Below are the code and all the weights of a small trained network. Each question names an input and a target symbol and asks about switching units off, where a switched-off unit gives its printed mean instead of its output.

import numpy as np


def w(rows, s, z=0):
    codes = np.array(rows[::2]) - 128.0
    scale = np.full(codes.shape[1], s)
    scale[-1] = z or s
    return codes * scale


def norm(h):
    return h / np.sqrt((h * h).mean(-1, keepdims=True) + 1e-5)


def f(y):
    return y / 2 * (1 + np.tanh(0.7978845608 * (y + 0.044715 * y**3)))


def softmax(a):
    e = np.exp(a - a.max(-1, keepdims=True))
    return e / e.sum(-1, keepdims=True)


def log_softmax(a):
    a = a - a.max(-1, keepdims=True)
    return a - np.log(np.exp(a).sum(-1, keepdims=True))


def net(x, mask):
    ids = ['βγδζηθλξστφψω'.index(c) for c in x.split()]
    T = len(ids)
    res = E[ids] + P[:T]
    u = 0
    for l in range(3):
        q, k, v = (norm(res) @ M[l].T for M in (Q, K, V))
        z = softmax(np.where(np.tri(T) > 0, q @ k.T / 3**0.5, -1e9)) @ v
        res = res + np.where(mask[u], z, O[l][:, -1]) @ O[l][:, :-1]
        u += 1
        y = f(norm(res) @ A[l][:, :-1].T + A[l][:, -1])
        res = res + np.where(mask[u : u + 8], y, B[l][:, -1]) @ B[l][:, :-1]
        u += 8
    return log_softmax(norm(res)[-1] @ U[:, :-1].T + U[:, -1])


Q, K, V, O, A, B = {}, {}, {}, {}, {}, {}
E = w([
[204,181,226,212,75,167],'β',
[71,167,37,153,108,65],'γ',
[175,148,97,153,82,48],'δ',
[103,83,154,108,161,117],'ζ',
[207,43,135,129,94,66],'η',
[123,95,180,168,78,203],'θ',
[79,109,223,49,171,37],'λ',
[78,197,120,151,149,94],'ξ',
[100,42,142,142,63,179],'σ',
[229,135,177,174,160,224],'τ',
[68,147,107,77,158,139],'φ',
[144,95,57,32,108,41],'ψ',
[126,225,71,8,159,178],'ω',
],0.016)
P = w([
[114,122,108,163,224,135],'0',
[93,143,145,109,116,120],'1',
[147,131,157,226,179,146],'2',
[105,141,144,113,125,116],'3',
[88,190,172,171,38,222],'4',
[107,133,135,118,134,115],'5',
[209,224,149,48,4,59],'6',
[109,122,139,110,142,117],'7',
],0.014)
Q[0] = w([
[124,71,118,238,239,61],'L0H0',
[172,254,133,56,80,112],'L0H0',
[148,200,94,220,125,219],'L0H0',
],0.0084)
K[0] = w([
[113,85,79,101,255,130],'L0H0',
[88,175,118,152,40,172],'L0H0',
[200,88,63,169,145,175],'L0H0',
],0.0095)
V[0] = w([
[154,131,105,223,112,165],'L0H0',
[100,168,179,167,171,139],'L0H0',
[144,116,96,212,2,137],'L0H0',
],0.0058)
O[0] = w([
[59,86,110,94,214,109,148],'L0H0',
[191,121,156,190,2,123,248],'L0H0',
[126,195,222,93,24,197,174],'L0H0',
],0.0083,0.0016)
A[0] = w([
[116,191,154,144,90,177,154],'L0N0',
[140,176,126,142,134,76,126],'L0N1',
[99,148,151,167,148,88,138],'L0N2',
[140,115,90,113,58,60,3],'L0N3',
[217,107,180,116,88,128,102],'L0N4',
[31,114,89,106,141,111,66],'L0N5',
[51,167,137,104,113,78,117],'L0N6',
[131,73,162,248,120,142,156],'L0N7',
],0.011,0.0043)
B[0] = w([
[81,127,113,214,160,52,254],'L0N0',
[178,147,211,109,68,227,212],'L0N1',
[176,182,74,140,182,162,193],'L0N2',
[202,76,11,179,143,170,192],'L0N3',
[89,217,144,206,164,88,204],'L0N4',
[152,255,183,62,195,93,177],'L0N5',
[238,83,72,74,232,166,243],'L0N6',
[29,162,181,71,177,127,239],'L0N7',
],0.0081,0.005)
Q[1] = w([
[6,212,111,158,137,1],'L1H0',
[114,110,123,10,71,161],'L1H0',
[106,61,99,190,233,182],'L1H0',
],0.0064)
K[1] = w([
[46,170,210,177,253,100],'L1H0',
[183,107,188,99,45,97],'L1H0',
[251,34,73,85,241,103],'L1H0',
],0.0078)
V[1] = w([
[175,120,127,145,132,254],'L1H0',
[147,218,107,120,68,84],'L1H0',
[198,59,217,126,92,48],'L1H0',
],0.0083)
O[1] = w([
[175,108,118,70,113,131,101],'L1H0',
[132,146,142,191,69,183,147],'L1H0',
[113,187,11,103,186,203,3],'L1H0',
],0.012,0.0043)
A[1] = w([
[103,108,186,112,200,106,153],'L1N0',
[115,114,116,168,154,121,4],'L1N1',
[91,89,75,75,161,100,165],'L1N2',
[163,141,180,104,170,149,108],'L1N3',
[143,134,127,210,105,168,129],'L1N4',
[99,83,127,164,199,53,134],'L1N5',
[140,250,145,78,63,120,62],'L1N6',
[129,11,89,80,51,140,156],'L1N7',
],0.011,0.002)
B[1] = w([
[129,126,98,133,127,213,254],'L1N0',
[140,114,109,130,119,106,125],'L1N1',
[151,125,149,128,41,146,157],'L1N2',
[67,100,172,148,147,103,188],'L1N3',
[134,151,165,130,167,255,185],'L1N4',
[162,104,121,150,38,178,236],'L1N5',
[122,175,58,88,72,107,229],'L1N6',
[82,61,86,140,108,81,138],'L1N7',
],0.0094,0.006)
Q[2] = w([
[123,173,120,112,1,168],'L2H0',
[215,117,140,38,147,181],'L2H0',
[79,236,111,48,57,101],'L2H0',
],0.0095)
K[2] = w([
[57,134,110,174,37,213],'L2H0',
[179,242,146,103,118,216],'L2H0',
[2,187,58,102,172,76],'L2H0',
],0.008)
V[2] = w([
[131,99,107,65,66,196],'L2H0',
[202,137,70,136,67,61],'L2H0',
[105,60,2,253,132,91],'L2H0',
],0.0073)
O[2] = w([
[221,60,110,96,69,185,164],'L2H0',
[182,216,108,254,88,209,49],'L2H0',
[161,123,133,160,207,58,1],'L2H0',
],0.0082,0.0024)
A[2] = w([
[146,117,127,64,142,151,78],'L2N0',
[128,195,172,108,188,128,99],'L2N1',
[126,101,177,216,73,4,71],'L2N2',
[196,117,38,145,163,8,253],'L2N3',
[74,21,113,86,169,123,131],'L2N4',
[132,90,138,182,41,75,93],'L2N5',
[83,67,162,186,187,98,24],'L2N6',
[56,164,120,126,68,185,178],'L2N7',
],0.011,0.0037)
B[2] = w([
[197,63,228,138,194,1,144],'L2N0',
[75,43,78,176,198,195,176],'L2N1',
[156,109,215,87,78,77,206],'L2N2',
[93,216,121,143,156,52,206],'L2N3',
[206,158,57,143,208,55,180],'L2N4',
[148,94,83,42,97,132,186],'L2N5',
[29,157,125,174,46,79,168],'L2N6',
[96,183,45,34,94,90,254],'L2N7',
],0.0081,0.0059)
U = w([
[64,147,115,159,131,155,177],'β',
[103,197,187,183,101,85,101],'γ',
[74,196,85,76,83,216,104],'δ',
[126,115,79,154,141,22,184],'ζ',
[115,149,74,150,213,185,194],'η',
[59,54,79,78,104,53,3],'θ',
[120,252,53,185,208,89,57],'λ',
[66,92,146,143,81,83,85],'ξ',
[106,133,132,36,195,131,142],'σ',
[190,92,175,98,158,137,158],'τ',
[154,70,147,179,46,58,106],'φ',
[197,177,82,210,94,224,105],'ψ',
[136,39,103,113,43,193,133],'ω',
],0.012,0.005)

Each question gives the input, a string of symbols that net reads in full, and the target symbol t.
The units are the heads (3 rows each of Q, K, V and O) and the neurons (one row each of A and B). Each row of codes is followed by its name. A weight is (code - 128) times the scale printed after its matrix; where a second scale follows, it is the last column's (O, A, B and U).
mask holds one flag per unit, layer by layer, with each layer's heads first. A switched-off unit (its flag False) gives its mean, the last column of its rows in O or B, instead of its output. The means were averaged over made-up inputs and are rounded, as every weight is.
A unit's drop is (log p(t) with every unit on - log p(t) with that unit switched off) / (log p(t) with every unit on - log p(t) with every unit switched off).
The circuit of an input: a set's keep is (log p(t) with only the set's units on - log p(t) with every unit switched off) / (log p(t) with every unit on - log p(t) with every unit switched off). Starting from the 12 units with the biggest drops (on a tie, the unit counted first), units are removed one at a time, each time the one whose removal leaves the highest keep (on an exact tie, the one counted first), for as long as the keep stays at least 0.8.
circuit, biggest first: the units of the circuit, biggest drop first
most important unit: the unit with the biggest drop
k most important neurons: the k neurons with the biggest drops, biggest first
top k neurons in layer l: the k neurons of layer l with the biggest drops, biggest first
input λ β ζ φ γ ζ, target ω: 4 most important neurons => [L1N5, L1N2, L0N0, L0N6]
input λ δ η λ λ, target η: circuit, biggest first => [L1H0, L0N6, L2N1]
input φ σ φ, target φ: circuit, biggest first => [L1H0]
input δ δ δ γ, target λ: circuit, biggest first => [L0N6, L2N3]
input ζ λ γ δ δ, target γ: circuit, biggest first => [L2H0, L0N7]
input δ δ σ, target δ: circuit, biggest first => [L0N7, L2N7]
input ξ ζ η φ, target σ: top 3 neurons in layer 0 => [L0N5, L0N0, L0N6]
input φ τ λ, target φ: circuit, biggest first => [L0H0, L1N5]
input δ η γ ξ δ δ ψ, target δ: circuit, biggest first => [L1H0, L0H0]
input δ δ δ η δ, target δ: circuit, biggest first => [L0H0, L2N7]
input ω η φ, target ω: 2 most important neurons => [L1N5, L0N0]
input δ θ ζ, target δ: circuit, biggest first => [L0N7, L1N0, L1N5]
input φ γ δ, target φ: top 2 neurons in layer 2 => [L2N5, L2N2]
input δ τ φ, target δ: most important unit => L0N0
input ζ ζ γ ξ, target η: 4 most important neurons => [L0N6, L2N1, L0N1, L0N2]
input φ γ φ ψ γ φ, target σ: 4 most important neurons => [L0N6, L0N5, L2N0, L0N4]
input φ γ ζ, target φ: circuit, biggest first => [L1N5, L1H0]
input γ φ δ ζ τ δ, target ψ: 2 most important neurons => [L0N3, L0N1]
input φ ξ γ, target φ: 3 most important neurons => [L1N5, L0N0, L0N4]
input γ φ ζ δ δ φ σ, target δ: circuit, biggest first => [L1H0, L2N7]
input γ γ η, target γ: circuit, biggest first => [L0N7]
input δ γ θ λ λ, target θ: 2 most important neurons => [L1N5, L0N3]
input ζ γ ξ θ σ, target ξ: 2 most important neurons => [L0N0, L0N1]
input δ γ ξ, target δ: top 2 neurons in layer 1 => [L1N0, L1N5]
input δ ζ δ ξ θ λ, target τ: top 2 neurons in layer 1 => [L1N3, L1N6]
input ω φ δ, target ω: 2 most important neurons => [L0N0, L1N5]
input φ ψ φ, target φ: most important unit => L1H0
input γ γ γ, target γ: top 2 neurons in layer 0 => [L0N5, L0N2]
input η θ δ, target η: 2 most important neurons => [L0N1, L0N0]
input ζ η τ γ φ ψ, target ζ: top 2 neurons in layer 1 => [L1N2, L1N7]
